[[ 0.90 -5.95  0.28 -5.15]
 [ 2.52 -3.58  0.94 -4.13]
 [ 0.69 -5.95  0.29 -5.25]
 [ 1.92 -0.09  6.05 -0.66]]
:
[[-3.58  0.94]
 [-5.95  0.29]]

[[ 4.67 -1.28  1.13]
 [ 2.86 -2.38  0.23]
 [-1.72  4.01  2.13]
 [ 3.85 -4.05  2.00]]
:
[[-2.38  0.23]
 [ 4.01  2.13]]

[[-4.59 -5.08 -3.55]
 [-4.40 -5.04 -3.95]
 [-5.02 -5.20 -2.86]]
:
[[-5.04 -3.95]
 [-5.20 -2.86]]

[[-3.60 -1.09  1.91 -3.69  0.56]
 [ 0.65  0.41 -0.31 -1.02 -1.12]
 [-3.96 -4.14 -2.39  2.77 -3.84]
 [ 3.71  4.45  2.94 -2.98  3.83]]
:
[[ 0.41 -0.31]
 [-4.14 -2.39]]

[[ 1.11 -2.85 -3.14  1.12  2.92]
 [ 2.23  2.81  2.66 -5.27  2.01]
 [ 2.64  6.01 -0.59 -2.38  4.64]]
:
[[ 2.81  2.66]
 [ 6.01 -0.59]]

[[ 2.41 -0.45  0.98]
 [ 1.38  0.69 -0.99]
 [-5.13  0.53  0.48]
 [-2.97  1.82  0.75]
 [ 2.49  1.27 -1.61]]
:
[[ 0.69 -0.99]
 [ 0.53  0.48]]

[[-3.40 -3.41 -0.02 -3.67  1.86]
 [-4.02 -2.58  0.89 -2.23  1.82]
 [ 2.50  2.38  3.93  2.51  4.48]
 [-3.61  0.34 -2.44 -3.04 -3.93]
 [-1.88  3.24  1.30 -1.20  4.77]]
:
[[-2.58  0.89]
 [ 2.38  3.93]]

[[ 1.87 -1.53  2.57  1.14]
 [-2.69 -0.35  0.31  2.44]
 [-2.41 -1.39  1.12  3.69]
 [ 1.25 -2.88 -1.26  4.08]
 [-1.65  3.92  0.68 -4.81]]
:
[[-0.35  0.31]
 [-1.39  1.12]]

[[-1.42  3.87 -0.02 -0.57  0.44]
 [ 1.87 -0.18 -0.79 -1.05  0.17]
 [ 1.81  1.45 -1.67 -2.47 -0.28]
 [ 2.27 -1.86 -3.99 -4.26  2.29]
 [-1.67  1.17  3.96  4.32 -2.79]]
:
[[-0.18 -0.79]
 [ 1.45 -1.67]]
